Below is a small trained network, with its code and all its weights. Each question gives an input and a class and asks what happens when units are switched off, that is, made to give their printed mean instead of their output.

import numpy as np


def w(rows, s, z=0):
    codes = np.array(rows[::2]) - 128.0
    scale = np.full(codes.shape[1], s)
    scale[-1] = z or s
    return codes * scale


def f(y):
    return np.maximum(y, 0)


def log_softmax(a):
    a = a - a.max(-1, keepdims=True)
    return a - np.log(np.exp(a).sum(-1, keepdims=True))


def net(x, mask):
    res = np.array(x, float).reshape(1, 3) / 4 @ E
    y = f(res @ A[0][:, :-1].T + A[0][:, -1])
    res = res + np.where(mask, y, B[0][:, -1]) @ B[0][:, :-1]
    return log_softmax(res[-1] @ U[:, :-1].T + U[:, -1])


A, B = {}, {}
E = w([
[113,173,105,248],'x0',
[147,251,171,99],'x1',
[242,153,82,107],'x2',
],0.012)
A[0] = w([
[189,172,100,109,106],'neuron 0',
[237,157,146,123,100],'neuron 1',
[128,126,153,69,146],'neuron 2',
[137,227,230,94,63],'neuron 3',
[34,178,194,118,133],'neuron 4',
[33,137,254,135,128],'neuron 5',
[94,121,156,51,164],'neuron 6',
[193,162,86,112,59],'neuron 7',
[100,209,210,110,3],'neuron 8',
[150,59,176,59,143],'neuron 9',
[101,9,102,152,77],'neuron 10',
[106,188,101,173,132],'neuron 11',
[19,143,112,78,111],'neuron 12',
[116,236,194,109,54],'neuron 13',
[142,176,114,235,155],'neuron 14',
[108,150,162,245,149],'neuron 15',
[134,141,201,39,146],'neuron 16',
],0.013,0.0027)
B[0] = w([
[207,97,107,104,190],'neuron 0',
[167,92,119,128,205],'neuron 1',
[82,193,175,171,181],'neuron 2',
[70,106,114,108,240],'neuron 3',
[180,49,126,91,233],'neuron 4',
[254,120,127,114,252],'neuron 5',
[148,140,188,157,200],'neuron 6',
[183,92,126,152,186],'neuron 7',
[52,99,88,36,215],'neuron 8',
[86,162,181,206,216],'neuron 9',
[87,101,53,136,248],'neuron 10',
[108,166,170,164,196],'neuron 11',
[202,118,112,118,200],'neuron 12',
[63,109,88,114,231],'neuron 13',
[89,157,179,157,234],'neuron 14',
[149,167,164,135,240],'neuron 15',
[85,124,173,162,217],'neuron 16',
],0.012)
U = w([
[102,207,246,184,67],'0',
[244,124,116,100,64],'1',
[50,132,47,109,251],'2',
],0.014,0.002)

Each question gives the input, the list of numbers given to net, and the class t.
The units are the neurons (one row each of A and B). Each row of codes is followed by its name. A weight is (code - 128) times the scale printed after its matrix; where a second scale follows, it is the last column's (A, B and U).
mask holds one flag per neuron, in row order. A switched-off neuron (its flag False) gives its mean, the last column of its row in B, instead of its output. The means were averaged over made-up inputs and are rounded, as every weight is.
A unit's drop is (log p(t) with every unit on - log p(t) with that unit switched off) / (log p(t) with every unit on - log p(t) with every unit switched off).
The circuit of an input: a set's keep is (log p(t) with only the set's units on - log p(t) with every unit switched off) / (log p(t) with every unit on - log p(t) with every unit switched off). Starting from the 12 units with the biggest drops (on a tie, the unit counted first), units are removed one at a time, each time the one whose removal leaves the highest keep (on an exact tie, the one counted first), for as long as the keep stays at least 0.8.
units of the circuit, in order: the units of the circuit, biggest drop first
most important unit: the unit with the biggest drop
top k neurons: the k neurons with the biggest drops, biggest first
drop of u: that unit's drop, to one decimal
input [-6,-5,4], class 0: units of the circuit, in order	(neuron 9)
input [-7,5,7], class 0: top 2 neurons	(neuron 16; neuron 2)
input [-7,-2,-6], class 0: top 2 neurons	(neuron 9; neuron 2)
input [1,4,-4], class 1: top 3 neurons	(neuron 5; neuron 4; neuron 10)
input [3,6,-5], class 2: top 2 neurons	(neuron 8; neuron 13)
input [5,7,-8], class 1: top 2 neurons	(neuron 5; neuron 4)
input [3,6,5], class 2: top 2 neurons	(neuron 5; neuron 13)
input [2,-1,2], class 0: top 4 neurons	(neuron 5; neuron 4; neuron 10; neuron 12)
input [2,8,-8], class 1: top 3 neurons	(neuron 5; neuron 4; neuron 12)
input [-6,-6,5], class 0: top 2 neurons	(neuron 9; neuron 8)
input [-3,4,-4], class 1: top 4 neurons	(neuron 5; neuron 4; neuron 10; neuron 12)
input [3,-7,4], class 2: drop of neuron 5	0.2
input [0,4,-8], class 1: drop of neuron 5	0.3
input [-5,-2,-8], class 1: drop of neuron 5	0.5
input [8,-7,6], class 0: most important unit	neuron 14
